Here is a tiny trained network, its code and every weight. The questions are about switching its units off for an input and a class, where a switched-off unit gives its printed mean instead of its output.

import numpy as np


def w(rows, s, z=0):
    codes = np.array(rows[::2]) - 128.0
    scale = np.full(codes.shape[1], s)
    scale[-1] = z or s
    return codes * scale


def norm(h):
    return h / np.sqrt((h * h).mean(-1, keepdims=True) + 1e-5)


def f(y):
    return np.maximum(y, 0)


def log_softmax(a):
    a = a - a.max(-1, keepdims=True)
    return a - np.log(np.exp(a).sum(-1, keepdims=True))


def net(x, mask):
    res = np.array(x, float).reshape(1, 8) / 4 @ E
    u = 0
    for l in range(3):
        y = f(norm(res) @ A[l][:, :-1].T + A[l][:, -1])
        res = res + np.where(mask[u : u + 9], y, B[l][:, -1]) @ B[l][:, :-1]
        u += 9
    return log_softmax(norm(res)[-1] @ U[:, :-1].T + U[:, -1])


A, B = {}, {}
E = w([
[42,219,132,129,213],'x0',
[40,21,87,91,125],'x1',
[136,112,106,147,235],'x2',
[147,52,100,204,77],'x3',
[137,72,133,236,171],'x4',
[118,109,34,90,173],'x5',
[96,165,113,133,163],'x6',
[107,151,2,202,107],'x7',
],0.0052)
A[0] = w([
[57,203,108,90,65,182],'0.n0',
[206,215,172,43,134,90],'0.n1',
[110,243,69,80,138,139],'0.n2',
[90,165,176,178,97,40],'0.n3',
[87,146,145,219,10,39],'0.n4',
[41,232,90,166,8,142],'0.n5',
[180,189,139,235,177,82],'0.n6',
[136,122,8,31,168,111],'0.n7',
[254,124,132,187,81,250],'0.n8',
],0.007,0.0025)
B[0] = w([
[138,185,122,70,161,208],'0.n0',
[83,154,114,98,87,211],'0.n1',
[188,99,160,75,133,209],'0.n2',
[254,103,134,127,115,157],'0.n3',
[207,139,105,98,93,188],'0.n4',
[121,152,151,93,136,222],'0.n5',
[180,65,97,107,154,213],'0.n6',
[180,95,81,107,143,207],'0.n7',
[99,149,121,109,139,254],'0.n8',
],0.0098,0.0047)
A[1] = w([
[156,159,179,237,204,67],'1.n0',
[55,77,13,146,57,199],'1.n1',
[141,108,91,77,101,128],'1.n2',
[158,30,184,143,166,104],'1.n3',
[226,208,134,255,194,26],'1.n4',
[146,227,170,62,144,170],'1.n5',
[159,156,74,157,73,4],'1.n6',
[15,132,131,153,156,251],'1.n7',
[189,120,66,172,148,163],'1.n8',
],0.0082,0.0029)
B[1] = w([
[38,127,41,70,184,158],'1.n0',
[214,147,228,199,114,205],'1.n1',
[177,147,76,240,103,197],'1.n2',
[130,191,163,27,219,180],'1.n3',
[123,52,51,189,140,176],'1.n4',
[170,179,148,2,115,253],'1.n5',
[118,106,151,140,123,145],'1.n6',
[112,123,184,59,81,161],'1.n7',
[101,98,163,77,140,206],'1.n8',
],0.0067,0.0065)
A[2] = w([
[100,155,107,174,121,3],'2.n0',
[145,76,149,148,44,121],'2.n1',
[192,184,137,110,201,196],'2.n2',
[116,110,10,134,170,127],'2.n3',
[151,113,109,207,87,86],'2.n4',
[153,94,163,127,150,109],'2.n5',
[202,109,40,87,120,127],'2.n6',
[143,138,60,112,143,71],'2.n7',
[152,90,136,163,35,150],'2.n8',
],0.012,0.0051)
B[2] = w([
[58,98,144,91,48,128],'2.n0',
[160,223,190,200,120,164],'2.n1',
[1,53,187,110,135,246],'2.n2',
[87,72,78,190,110,179],'2.n3',
[125,205,106,115,125,151],'2.n4',
[154,93,165,82,115,155],'2.n5',
[171,65,168,241,20,230],'2.n6',
[191,79,140,129,129,155],'2.n7',
[209,248,117,206,179,171],'2.n8',
],0.008,0.011)
U = w([
[60,142,218,2,126,251],'0',
[208,146,168,206,81,62],'1',
[83,19,63,160,165,8],'2',
],0.01,0.003)

Each question gives the input, the list of numbers given to net, and the class t.
The units are the neurons (one row each of A and B). Each row of codes is followed by its name. A weight is (code - 128) times the scale printed after its matrix; where a second scale follows, it is the last column's (A, B and U).
mask holds one flag per neuron, layer by layer. A switched-off neuron (its flag False) gives its mean, the last column of its row in B, instead of its output. The means were averaged over made-up inputs and are rounded, as every weight is.
A unit's drop is (log p(t) with every unit on - log p(t) with that unit switched off) / (log p(t) with every unit on - log p(t) with every unit switched off).
The circuit of an input: a set's keep is (log p(t) with only the set's units on - log p(t) with every unit switched off) / (log p(t) with every unit on - log p(t) with every unit switched off). Starting from the 12 units with the biggest drops (on a tie, the unit counted first), units are removed one at a time, each time the one whose removal leaves the highest keep (on an exact tie, the one counted first), for as long as the keep stays at least 0.8.
units of the circuit, in order: the units of the circuit, biggest drop first
unit that matters most: the unit with the biggest drop
top k neurons: the k neurons with the biggest drops, biggest first
k most important neurons of layer l: the k neurons of layer l with the biggest drops, biggest first
drop when u is switched off: that unit's drop, to one decimal
input [4,-6,-4,1,1,6,-3,4], class 0: top neuron -> 0.n5
input [-3,1,2,1,6,4,-3,2], class 0: 2 most important neurons of layer 1 -> 1.n3, 1.n1
input [6,8,5,8,6,1,8,-7], class 0: units of the circuit, in order -> 1.n7, 1.n3
input [6,-4,8,-1,8,-3,6,-3], class 2: units of the circuit, in order -> 1.n4, 1.n0
input [-5,5,-4,-5,-3,3,5,-5], class 1: units of the circuit, in order -> 1.n2, 2.n6
input [5,-8,5,-4,8,0,-3,-3], class 2: units of the circuit, in order -> 1.n4, 1.n0
input [-1,3,1,0,-6,0,-2,3], class 2: top 2 neurons -> 0.n7, 1.n1
input [0,-6,1,7,-3,-3,7,-5], class 0: top 3 neurons -> 0.n8, 1.n5, 0.n7
input [6,-6,-6,7,-3,3,-8,2], class 0: 2 most important neurons of layer 0 -> 0.n5, 0.n0
input [-8,4,7,-8,-1,4,3,7], class 1: 2 most important neurons of layer 2 -> 2.n6, 2.n7
input [-3,-5,4,3,0,-6,8,-4], class 0: 2 most important neurons of layer 1 -> 1.n3, 1.n2
input [7,-4,-2,4,-4,-6,-6,6], class 0: top 2 neurons -> 0.n5, 0.n0
input [-4,2,7,8,8,7,-5,-3], class 0: 2 most important neurons of layer 1 -> 1.n3, 1.n1
input [-2,8,-3,1,-3,2,7,3], class 1: unit that matters most -> 1.n1
input [5,7,0,8,-8,2,2,2], class 1: top 2 neurons -> 2.n6, 0.n7
input [2,1,3,-3,4,-4,8,5], class 2: drop when 1.n4 is switched off -> 0.1
input [5,-4,2,-8,8,-7,3,7], class 2: drop when 1.n4 is switched off -> 0.2
input [3,-6,-1,4,6,-5,3,5], class 2: drop when 1.n0 is switched off -> 0.2
